Below is a small trained network, with its code and all its weights. Each question gives an input and a class and asks what happens when units are switched off, that is, made to give their printed mean instead of their output.

import numpy as np


def w(rows, s, z=0):
    codes = np.array(rows[::2]) - 128.0
    scale = np.full(codes.shape[1], s)
    scale[-1] = z or s
    return codes * scale


def norm(h):
    return h / np.sqrt((h * h).mean(-1, keepdims=True) + 1e-5)


def f(y):
    return np.maximum(y, 0)


def log_softmax(a):
    a = a - a.max(-1, keepdims=True)
    return a - np.log(np.exp(a).sum(-1, keepdims=True))


def net(x, mask):
    res = np.array(x, float).reshape(1, 6) / 4 @ E
    u = 0
    for l in range(2):
        y = f(norm(res) @ A[l][:, :-1].T + A[l][:, -1])
        res = res + np.where(mask[u : u + 8], y, B[l][:, -1]) @ B[l][:, :-1]
        u += 8
    return log_softmax(norm(res)[-1] @ U[:, :-1].T + U[:, -1])


A, B = {}, {}
E = w([
[95,139,172,138,59,179,93,141,172,218,126],'x0',
[125,226,65,170,124,147,247,227,155,93,62],'x1',
[122,178,111,135,89,138,130,113,138,140,106],'x2',
[137,158,107,176,108,130,148,179,157,93,128],'x3',
[93,191,87,3,201,139,204,65,53,135,13],'x4',
[134,226,59,118,94,108,103,59,108,48,82],'x5',
],0.013)
A[0] = w([
[121,76,163,114,107,135,65,113,137,205,148,77],'L0N1',
[129,52,168,159,118,127,41,137,139,109,173,27],'L0N2',
[129,126,148,189,102,138,149,253,159,150,132,53],'L0N3',
[125,102,149,36,202,132,155,125,104,155,96,58],'L0N4',
[127,177,109,128,101,139,111,127,143,97,115,79],'L0N5',
[130,105,167,102,133,135,116,146,131,163,126,35],'L0N6',
[131,190,134,125,103,137,108,138,127,86,96,39],'L0N7',
[128,97,174,121,84,132,71,96,139,240,144,1],'L0N8',
],0.032,0.006)
B[0] = w([
[94,104,205,61,24,159,82,110,141,174,143,214],'L0N1',
[230,54,112,147,164,106,124,71,109,54,188,228],'L0N2',
[121,135,134,202,188,171,191,253,197,153,115,251],'L0N3',
[109,94,96,71,225,165,159,127,85,106,95,212],'L0N4',
[120,179,157,134,107,120,95,124,133,71,109,170],'L0N5',
[104,169,146,139,86,134,83,111,133,189,132,163],'L0N6',
[119,141,102,91,65,114,134,132,137,73,110,172],'L0N7',
[30,124,197,43,77,158,72,156,128,164,119,217],'L0N8',
],0.025,0.031)
A[1] = w([
[103,173,68,127,222,94,143,57,59,185,85,10],'L1N1',
[221,55,116,177,131,68,114,79,122,77,204,10],'L1N2',
[131,176,107,136,118,137,141,120,131,131,107,151],'L1N3',
[197,78,118,171,153,113,145,86,115,179,181,101],'L1N4',
[125,99,100,139,113,59,152,110,135,217,104,92],'L1N5',
[129,253,69,180,34,55,120,83,128,115,94,3],'L1N6',
[127,179,100,246,135,85,167,183,160,217,131,109],'L1N7',
[104,137,82,147,104,72,140,93,99,212,162,124],'L1N8',
],0.025,0.0026)
B[1] = w([
[156,155,42,112,166,137,194,100,50,162,91,212],'L1N1',
[226,146,93,225,175,24,188,66,110,141,153,210],'L1N2',
[98,147,110,165,139,78,106,106,136,146,131,164],'L1N3',
[156,159,154,202,204,87,101,82,94,92,169,169],'L1N4',
[168,115,117,86,107,125,183,181,93,137,149,128],'L1N5',
[114,163,89,146,3,45,71,76,139,133,134,215],'L1N6',
[117,206,105,209,169,151,152,208,184,156,85,253],'L1N7',
[116,160,157,127,124,132,158,152,117,128,134,128],'L1N8',
],0.02,0.016)
U = w([
[62,238,20,120,14,33,106,82,133,46,43,131],'0',
[235,50,150,192,163,35,97,18,106,85,223,11],'1',
[65,147,2,24,199,133,186,73,30,105,24,203],'2',
[95,187,97,239,171,149,191,251,225,141,84,254],'3',
[39,42,235,4,21,179,24,87,129,208,164,56],'4',
],0.0096,0.00098)

Each question gives the input, the list of numbers given to net, and the class t.
The units are the neurons (one row each of A and B). Each row of codes is followed by its name. A weight is (code - 128) times the scale printed after its matrix; where a second scale follows, it is the last column's (A, B and U).
mask holds one flag per neuron, layer by layer. A switched-off neuron (its flag False) gives its mean, the last column of its row in B, instead of its output. The means were averaged over made-up inputs and are rounded, as every weight is.
A unit's drop is (log p(t) with every unit on - log p(t) with that unit switched off) / (log p(t) with every unit on - log p(t) with every unit switched off).
The circuit of an input: a set's keep is (log p(t) with only the set's units on - log p(t) with every unit switched off) / (log p(t) with every unit on - log p(t) with every unit switched off). Starting from the 12 units with the biggest drops (on a tie, the unit counted first), units are removed one at a time, each time the one whose removal leaves the highest keep (on an exact tie, the one counted first), for as long as the keep stays at least 0.8.
circuit, biggest first: the units of the circuit, biggest drop first
unit that matters most: the unit with the biggest drop
top k neurons: the k neurons with the biggest drops, biggest first
top k neurons in layer l: the k neurons of layer l with the biggest drops, biggest first
drop when u is switched off: that unit's drop, to one decimal
input [-1,3,-8,3,5,7], class 0: top 2 neurons	(L0N7; L0N3)
input [-7,-4,4,-6,-4,-1], class 1: unit that matters most	L0N2
input [1,-7,-7,3,-8,-2], class 1: top 3 neurons	(L0N2; L1N2; L1N4)
input [-8,3,-6,7,5,3], class 2: top 2 neurons	(L0N3; L0N2)
input [7,-1,-8,6,2,-3], class 4: top 2 neurons	(L0N1; L0N8)
input [-4,2,-6,-6,-1,8], class 0: top 2 neurons	(L0N2; L0N3)
input [-4,7,2,-5,-8,8], class 0: top 3 neurons	(L0N7; L1N6; L0N5)
input [-3,-4,5,-3,-5,-5], class 4: top 2 neurons in layer 0	(L0N8; L0N1)
input [5,-3,2,-5,7,2], class 2: top 2 neurons	(L0N4; L1N1)
input [0,8,-5,-5,-3,6], class 0: top 3 neurons	(L0N7; L0N5; L1N6)
input [6,-1,8,1,-6,-7], class 4: top 2 neurons	(L0N8; L0N1)
input [5,0,-6,-4,-5,-1], class 4: drop when L0N5 is switched off	0.0
input [-6,-7,-5,-7,-5,1], class 1: drop when L1N2 is switched off	0.2
input [-7,0,7,-8,-4,-7], class 1: circuit, biggest first	(L0N2)
input [8,0,-4,8,6,-8], class 4: drop when L1N2 is switched off	0.1
input [-3,7,6,-6,8,2], class 2: drop when L0N4 is switched off	0.3
